Here is a tiny trained network, its code and every weight. The questions are about switching its units off for an input and a target symbol, where a switched-off unit gives its printed mean instead of its output.

import numpy as np


def w(rows, s, z=0):
    codes = np.array(rows[::2]) - 128.0
    scale = np.full(codes.shape[1], s)
    scale[-1] = z or s
    return codes * scale


def f(y):
    return np.maximum(y, 0)


def softmax(a):
    e = np.exp(a - a.max(-1, keepdims=True))
    return e / e.sum(-1, keepdims=True)


def log_softmax(a):
    a = a - a.max(-1, keepdims=True)
    return a - np.log(np.exp(a).sum(-1, keepdims=True))


def net(x, mask):
    ids = ['ΠΩαβγδθλμξστφψ'.index(c) for c in x.split()]
    T = len(ids)
    res = E[ids] + P[:T]
    r = res
    for j in range(2):
        rows = slice(2 * j, 2 * j + 2)
        q, k, v = (r @ M[0][rows].T for M in (Q, K, V))
        z = softmax(np.where(np.tri(T) > 0, q @ k.T / 2**0.5, -1e9)) @ v
        o = O[0][rows]
        res = res + np.where(mask[j], z, o[:, -1]) @ o[:, :-1]
    y = f(res @ A[0][:, :-1].T + A[0][:, -1])
    res = res + np.where(mask[2:14], y, B[0][:, -1]) @ B[0][:, :-1]
    return log_softmax(res[-1] @ U[:, :-1].T + U[:, -1])


Q, K, V, O, A, B = {}, {}, {}, {}, {}, {}
E = w([
[117,85,20],'Π',
[144,99,88],'Ω',
[152,59,133],'α',
[160,94,97],'β',
[150,7,87],'γ',
[112,49,83],'δ',
[168,111,35],'θ',
[222,54,65],'λ',
[152,90,98],'μ',
[197,181,137],'ξ',
[151,90,94],'σ',
[162,90,104],'τ',
[157,78,87],'φ',
[184,94,81],'ψ',
],0.014)
P = w([
[58,166,2],'0',
[163,140,128],'1',
[169,135,107],'2',
[171,111,113],'3',
[177,104,97],'4',
[181,101,91],'5',
[189,85,100],'6',
[192,85,95],'7',
[195,81,91],'8',
[200,76,89],'9',
],0.012)
Q[0] = w([
[70,186,191],'head 1',
[148,119,215],'head 1',
[7,101,224],'head 2',
[84,52,179],'head 2',
],0.017)
K[0] = w([
[158,92,194],'head 1',
[198,97,76],'head 1',
[249,144,151],'head 2',
[123,55,122],'head 2',
],0.019)
V[0] = w([
[88,197,70],'head 1',
[58,224,144],'head 1',
[194,114,131],'head 2',
[6,106,114],'head 2',
],0.02)
O[0] = w([
[127,200,177,248],'head 1',
[194,97,248,64],'head 1',
[161,210,91,123],'head 2',
[41,2,161,179],'head 2',
],0.015,0.018)
A[0] = w([
[91,152,164,1],'neuron 1',
[146,69,111,123],'neuron 2',
[104,135,153,143],'neuron 3',
[89,149,128,40],'neuron 4',
[12,161,139,150],'neuron 5',
[237,49,70,161],'neuron 6',
[78,137,129,130],'neuron 7',
[17,162,188,71],'neuron 8',
[65,148,154,242],'neuron 9',
[125,145,180,88],'neuron 10',
[137,129,75,145],'neuron 11',
[239,171,128,105],'neuron 12',
],0.011,0.0061)
B[0] = w([
[99,63,248,139],'neuron 1',
[96,146,162,170],'neuron 2',
[115,119,105,159],'neuron 3',
[178,114,144,145],'neuron 4',
[124,170,184,251],'neuron 5',
[145,150,36,147],'neuron 6',
[127,131,160,183],'neuron 7',
[167,12,118,210],'neuron 8',
[144,251,77,213],'neuron 9',
[105,159,157,157],'neuron 10',
[87,120,184,217],'neuron 11',
[63,99,115,177],'neuron 12',
],0.016,0.015)
U = w([
[80,139,197,175],'Π',
[39,87,140,142],'Ω',
[78,39,80,203],'α',
[129,68,132,138],'β',
[226,156,127,158],'γ',
[135,74,151,99],'δ',
[115,79,128,118],'θ',
[141,83,124,142],'λ',
[75,2,96,59],'μ',
[92,153,89,99],'ξ',
[233,155,216,121],'σ',
[126,70,130,112],'τ',
[115,73,190,8],'φ',
[141,92,135,113],'ψ',
],0.0086,0.013)

Each question gives the input, a string of symbols that net reads in full, and the target symbol t.
The units are the heads (2 rows each of Q, K, V and O) and the neurons (one row each of A and B). Each row of codes is followed by its name. A weight is (code - 128) times the scale printed after its matrix; where a second scale follows, it is the last column's (O, A, B and U).
mask holds one flag per unit, heads first, then neurons. A switched-off unit (its flag False) gives its mean, the last column of its rows in O or B, instead of its output. The means were averaged over made-up inputs and are rounded, as every weight is.
A unit's drop is (log p(t) with every unit on - log p(t) with that unit switched off) / (log p(t) with every unit on - log p(t) with every unit switched off).
The circuit of an input: a set's keep is (log p(t) with only the set's units on - log p(t) with every unit switched off) / (log p(t) with every unit on - log p(t) with every unit switched off). Starting from the 12 units with the biggest drops (on a tie, the unit counted first), units are removed one at a time, each time the one whose removal leaves the highest keep (on an exact tie, the one counted first), for as long as the keep stays at least 0.8.
units of the circuit, in order: the units of the circuit, biggest drop first
unit that matters most: the unit with the biggest drop
top k neurons: the k neurons with the biggest drops, biggest first
which heads matter: for each layer, one digit per head in row order, 1 if its drop is at least 0.15 and else 0, layers parted by /
drop when u is switched off: that unit's drop, to one decimal
input θ σ γ Π λ φ ξ, target σ: which heads matter => 11
input Π λ τ ξ Π θ λ ψ δ, target φ: which heads matter => 11
input λ λ δ Ω γ τ, target ξ: which heads matter => 01
input θ ξ λ, target σ: which heads matter => 11
input θ λ λ σ, target σ: unit that matters most => head 1
input θ ξ λ σ β μ ξ Π δ, target σ: which heads matter => 10
input λ θ λ θ λ γ γ τ φ δ, target ξ: which heads matter => 01
input λ λ λ γ Ω ξ γ λ α λ, target α: which heads matter => 01
input λ σ ψ γ θ, target ξ: units of the circuit, in order => [head 2; head 1]
input Π ψ λ, target φ: units of the circuit, in order => [neuron 8; head 2; head 1; neuron 5]
input λ τ ξ θ λ μ, target ξ: which heads matter => 01
input α γ λ τ σ Π ξ λ λ λ, target α: which heads matter => 10
input λ λ θ λ λ λ δ ξ, target ξ: which heads matter => 01
input λ μ γ θ Π β λ γ Π α, target ξ: which heads matter => 11
input θ λ θ, target σ: units of the circuit, in order => [head 1; neuron 11]
input λ λ Π ψ δ θ Π λ γ, target ξ: unit that matters most => neuron 8
input λ λ α ψ λ φ β λ, target ξ: units of the circuit, in order => [head 1; head 2]
input θ λ λ λ μ ψ, target σ: top 3 neurons => [neuron 12; neuron 11; neuron 9]
input θ γ λ σ Π μ τ Ω, target σ: units of the circuit, in order => [head 1; neuron 12]
input λ λ β θ θ γ λ λ β, target ξ: unit that matters most => head 2
input Π δ Π σ θ γ θ τ β, target φ: top 3 neurons => [neuron 8; neuron 1; neuron 5]
input Π Π γ μ, target φ: top 3 neurons => [neuron 8; neuron 1; neuron 5]
input λ λ λ τ, target ξ: drop when neuron 2 is switched off => 0.1
input γ Ω σ ξ, target Ω: drop when neuron 8 is switched off => 0.2
input θ γ λ Π ξ, target σ: drop when neuron 4 is switched off => 0.0
input δ μ σ θ θ δ λ, target μ: drop when neuron 8 is switched off => 0.7
input θ Π Π, target σ: unit that matters most => head 1
